Below are the code and all the weights of a small trained network. Each question names an input and a class and asks about switching units off, where a switched-off unit gives its printed mean instead of its output.

import numpy as np


def w(rows, s, z=0):
    codes = np.array(rows[::2]) - 128.0
    scale = np.full(codes.shape[1], s)
    scale[-1] = z or s
    return codes * scale


def norm(h):
    return h / np.sqrt((h * h).mean(-1, keepdims=True) + 1e-5)


def f(y):
    return y / 2 * (1 + np.tanh(0.7978845608 * (y + 0.044715 * y**3)))


def log_softmax(a):
    a = a - a.max(-1, keepdims=True)
    return a - np.log(np.exp(a).sum(-1, keepdims=True))


def net(x, mask):
    res = np.array(x, float).reshape(1, 5) / 4 @ E
    u = 0
    for l in range(2):
        y = f(norm(res) @ A[l][:, :-1].T + A[l][:, -1])
        res = res + np.where(mask[u : u + 7], y, B[l][:, -1]) @ B[l][:, :-1]
        u += 7
    return log_softmax(norm(res)[-1] @ U[:, :-1].T + U[:, -1])


A, B = {}, {}
E = w([
[113,131,132,163,254,119,139,141,123,164,137],'x0',
[77,81,159,162,131,195,150,126,85,223,154],'x1',
[169,158,111,134,123,141,140,200,51,144,211],'x2',
[134,138,137,126,134,154,137,133,145,122,138],'x3',
[123,126,102,132,127,131,138,109,136,125,150],'x4',
],0.0061)
A[0] = w([
[91,140,143,190,187,140,163,116,102,187,116,2],'0.n0',
[88,82,133,133,84,201,134,120,85,163,119,96],'0.n1',
[138,166,126,132,130,127,153,162,26,104,178,156],'0.n2',
[132,157,151,185,144,108,161,118,124,109,134,46],'0.n3',
[130,149,109,155,254,106,125,136,113,104,116,93],'0.n4',
[102,131,126,121,125,122,116,150,125,99,141,91],'0.n5',
[108,141,144,70,173,98,107,127,127,118,169,14],'0.n6',
],0.0075,0.0036)
B[0] = w([
[107,44,133,40,147,103,2,199,227,46,227,210],'0.n0',
[86,254,108,221,159,52,231,62,104,156,97,226],'0.n1',
[228,200,87,111,42,130,69,157,80,221,184,254],'0.n2',
[53,119,142,191,21,85,73,168,56,238,135,119],'0.n3',
[105,209,118,170,72,120,221,52,103,179,68,229],'0.n4',
[140,52,118,124,139,171,160,217,65,146,127,121],'0.n5',
[131,140,156,123,112,126,178,138,50,227,187,119],'0.n6',
],0.005,0.0056)
A[1] = w([
[192,92,92,90,125,146,31,227,79,111,237,254],'1.n0',
[196,233,67,181,77,151,122,136,29,111,171,167],'1.n1',
[184,179,100,179,144,89,159,192,46,217,183,100],'1.n2',
[81,1,140,155,176,125,99,126,196,110,141,75],'1.n3',
[84,61,96,121,128,145,77,99,150,29,75,100],'1.n4',
[115,162,136,225,122,85,208,83,137,71,8,64],'1.n5',
[167,81,88,69,99,144,90,161,155,73,79,87],'1.n6',
],0.0062,0.0018)
B[1] = w([
[1,92,180,210,187,56,87,28,185,205,148,217],'1.n0',
[164,61,140,50,160,137,128,185,119,72,121,254],'1.n1',
[153,181,94,134,78,183,184,126,131,63,59,253],'1.n2',
[208,85,145,75,90,76,66,172,101,96,144,154],'1.n3',
[124,178,121,123,133,171,177,160,80,103,109,165],'1.n4',
[94,128,127,199,134,142,119,104,150,183,181,210],'1.n5',
[184,115,107,91,124,140,141,187,64,178,165,153],'1.n6',
],0.0085,0.0094)
U = w([
[194,197,81,90,72,172,190,156,69,82,78,108],'0',
[52,161,146,211,124,102,112,36,187,166,120,255],'1',
[145,1,172,35,135,51,21,134,156,109,141,48],'2',
],0.0096,0.00081)

Each question gives the input, the list of numbers given to net, and the class t.
The units are the neurons (one row each of A and B). Each row of codes is followed by its name. A weight is (code - 128) times the scale printed after its matrix; where a second scale follows, it is the last column's (A, B and U).
mask holds one flag per neuron, layer by layer. A switched-off neuron (its flag False) gives its mean, the last column of its row in B, instead of its output. The means were averaged over made-up inputs and are rounded, as every weight is.
A unit's drop is (log p(t) with every unit on - log p(t) with that unit switched off) / (log p(t) with every unit on - log p(t) with every unit switched off).
The circuit of an input: a set's keep is (log p(t) with only the set's units on - log p(t) with every unit switched off) / (log p(t) with every unit on - log p(t) with every unit switched off). Starting from the 12 units with the biggest drops (on a tie, the unit counted first), units are removed one at a time, each time the one whose removal leaves the highest keep (on an exact tie, the one counted first), for as long as the keep stays at least 0.8.
units of the circuit, in order: the units of the circuit, biggest drop first
unit that matters most: the unit with the biggest drop
top k neurons: the k neurons with the biggest drops, biggest first
k most important neurons of layer l: the k neurons of layer l with the biggest drops, biggest first
input [-5,-3,-8,2,8], class 0: units of the circuit, in order : [1.n0]
input [-3,-7,8,-4,-4], class 2: units of the circuit, in order : [1.n0 1.n1]
input [-2,0,-8,4,-2], class 0: top 4 neurons : [1.n0 0.n1 1.n4 0.n4]
input [-1,-6,-7,-7,-8], class 0: top 4 neurons : [1.n0 0.n1 1.n4 0.n4]
input [3,-7,0,2,-4], class 1: top 2 neurons : [0.n2 1.n5]
input [-6,-1,8,-7,5], class 2: units of the circuit, in order : [1.n1 1.n0]
input [1,7,-8,-2,8], class 2: top 2 neurons : [1.n3 0.n4]
input [2,2,8,8,4], class 1: top 2 neurons : [1.n0 0.n1]
input [-3,0,-5,-6,3], class 0: top 3 neurons : [1.n0 0.n1 0.n4]
input [-3,0,-5,1,-3], class 0: top 2 neurons : [1.n0 0.n1]
input [2,7,-8,-3,8], class 2: top 4 neurons : [1.n3 0.n0 0.n4 1.n0]
input [-2,-3,-8,0,1], class 0: top 4 neurons : [1.n0 0.n1 1.n4 0.n4]
input [0,-4,-4,3,6], class 0: top 4 neurons : [1.n0 0.n1 0.n4 1.n4]
input [-1,0,-2,-7,-3], class 0: 3 most important neurons of layer 0 : [0.n1 0.n4 0.n2]
input [0,-3,-5,-1,4], class 0: 2 most important neurons of layer 1 : [1.n0 1.n4]
input [3,5,-2,7,-4], class 2: top 2 neurons : [0.n0 1.n3]
input [8,5,-3,-8,-2], class 2: unit that matters most : 0.n0
input [4,3,-1,-5,-6], class 2: 2 most important neurons of layer 0 : [0.n0 0.n2]
input [-3,0,-4,4,5], class 0: 3 most important neurons of layer 1 : [1.n0 1.n4 1.n6]
input [-8,-2,7,7,-8], class 2: unit that matters most : 1.n0
input [0,-3,7,-5,4], class 2: 4 most important neurons of layer 1 : [1.n1 1.n0 1.n4 1.n5]
